Below is a small trained network, with its code and all its weights. Each question gives an input and a class and asks what happens when units are switched off, that is, made to give their printed mean instead of their output.

import numpy as np


def w(rows, s, z=0):
    codes = np.array(rows[::2]) - 128.0
    scale = np.full(codes.shape[1], s)
    scale[-1] = z or s
    return codes * scale


def f(y):
    return y / 2 * (1 + np.tanh(0.7978845608 * (y + 0.044715 * y**3)))


def log_softmax(a):
    a = a - a.max(-1, keepdims=True)
    return a - np.log(np.exp(a).sum(-1, keepdims=True))


def net(x, mask):
    res = np.array(x, float).reshape(1, 7) / 4 @ E
    y = f(res @ A[0][:, :-1].T + A[0][:, -1])
    res = res + np.where(mask, y, B[0][:, -1]) @ B[0][:, :-1]
    return log_softmax(res[-1] @ U[:, :-1].T + U[:, -1])


A, B = {}, {}
E = w([
[130,132,126],'x0',
[2,191,197],'x1',
[37,98,14],'x2',
[129,130,124],'x3',
[133,130,124],'x4',
[124,126,129],'x5',
[125,130,132],'x6',
],0.0077)
A[0] = w([
[76,105,95,67],'neuron 0',
[70,118,174,224],'neuron 1',
[238,7,53,119],'neuron 2',
[186,168,212,156],'neuron 3',
[216,184,254,84],'neuron 4',
[76,190,151,158],'neuron 5',
[119,130,121,254],'neuron 6',
[91,103,80,101],'neuron 7',
[57,114,37,99],'neuron 8',
],0.0081,0.0076)
B[0] = w([
[74,91,154,128],'neuron 0',
[185,160,139,226],'neuron 1',
[66,194,241,254],'neuron 2',
[73,63,33,205],'neuron 3',
[50,80,92,207],'neuron 4',
[168,128,187,184],'neuron 5',
[255,101,82,247],'neuron 6',
[89,103,90,142],'neuron 7',
[110,92,128,182],'neuron 8',
],0.0093,0.0067)
U = w([
[181,142,118,229],'0',
[175,144,106,226],'1',
[43,63,86,19],'2',
[69,236,249,3],'3',
],0.012,0.0047)

Each question gives the input, the list of numbers given to net, and the class t.
The units are the neurons (one row each of A and B). Each row of codes is followed by its name. A weight is (code - 128) times the scale printed after its matrix; where a second scale follows, it is the last column's (A, B and U).
mask holds one flag per neuron, in row order. A switched-off neuron (its flag False) gives its mean, the last column of its row in B, instead of its output. The means were averaged over made-up inputs and are rounded, as every weight is.
A unit's drop is (log p(t) with every unit on - log p(t) with that unit switched off) / (log p(t) with every unit on - log p(t) with every unit switched off).
The circuit of an input: a set's keep is (log p(t) with only the set's units on - log p(t) with every unit switched off) / (log p(t) with every unit on - log p(t) with every unit switched off). Starting from all 9 units, units are removed one at a time, each time the one whose removal leaves the highest keep (on an exact tie, the one counted first), for as long as the keep stays at least 0.8.
circuit, biggest first: the units of the circuit, biggest drop first
unit that matters most: the unit with the biggest drop
top k neurons: the k neurons with the biggest drops, biggest first
drop of u: that unit's drop, to one decimal
input [7,4,5,-4,-3,7,-7], class 1: unit that matters most => neuron 2
input [-1,-8,4,8,-6,-8,-7], class 3: top 2 neurons => neuron 2; neuron 3
input [5,6,4,-1,-7,-5,-6], class 0: circuit, biggest first => neuron 2; neuron 1; neuron 4
input [-6,3,-7,-3,6,0,3], class 2: top 2 neurons => neuron 4; neuron 3
input [-4,4,-5,6,3,7,2], class 2: circuit, biggest first => neuron 3; neuron 4
input [-7,6,7,-8,1,0,0], class 1: circuit, biggest first => neuron 2; neuron 1; neuron 4
input [3,-3,-8,-5,1,4,2], class 2: circuit, biggest first => neuron 4; neuron 3
input [-8,8,-5,-4,-2,-3,5], class 1: circuit, biggest first => neuron 2; neuron 3
input [6,7,-4,-5,7,-1,-7], class 0: top 3 neurons => neuron 2; neuron 3; neuron 1
input [0,-6,-5,6,4,-4,-3], class 3: top 2 neurons => neuron 2; neuron 6
input [-6,6,2,4,4,-4,-1], class 1: top 3 neurons => neuron 2; neuron 6; neuron 1
input [-8,6,7,-2,-8,8,-1], class 0: top 4 neurons => neuron 1; neuron 2; neuron 3; neuron 4
input [-7,6,-6,7,3,-6,6], class 1: top 2 neurons => neuron 2; neuron 3
input [-8,7,7,0,8,-1,1], class 0: top 2 neurons => neuron 2; neuron 1
input [-2,6,-6,-5,4,-4,7], class 2: top neuron => neuron 3
input [7,5,5,0,-3,-2,0], class 1: drop of neuron 2 => 0.8
input [5,8,-5,-2,-8,1,-1], class 0: drop of neuron 1 => 0.1
input [1,6,-3,1,7,-6,5], class 0: drop of neuron 3 => 0.1
input [-5,4,-3,2,-6,-1,-3], class 0: drop of neuron 2 => 0.8
input [-3,5,3,-5,5,4,-5], class 0: top neuron => neuron 2
input [-8,7,7,-2,4,-4,1], class 1: top 2 neurons => neuron 2; neuron 1
input [2,-4,-7,1,-1,7,4], class 2: top 2 neurons => neuron 4; neuron 3
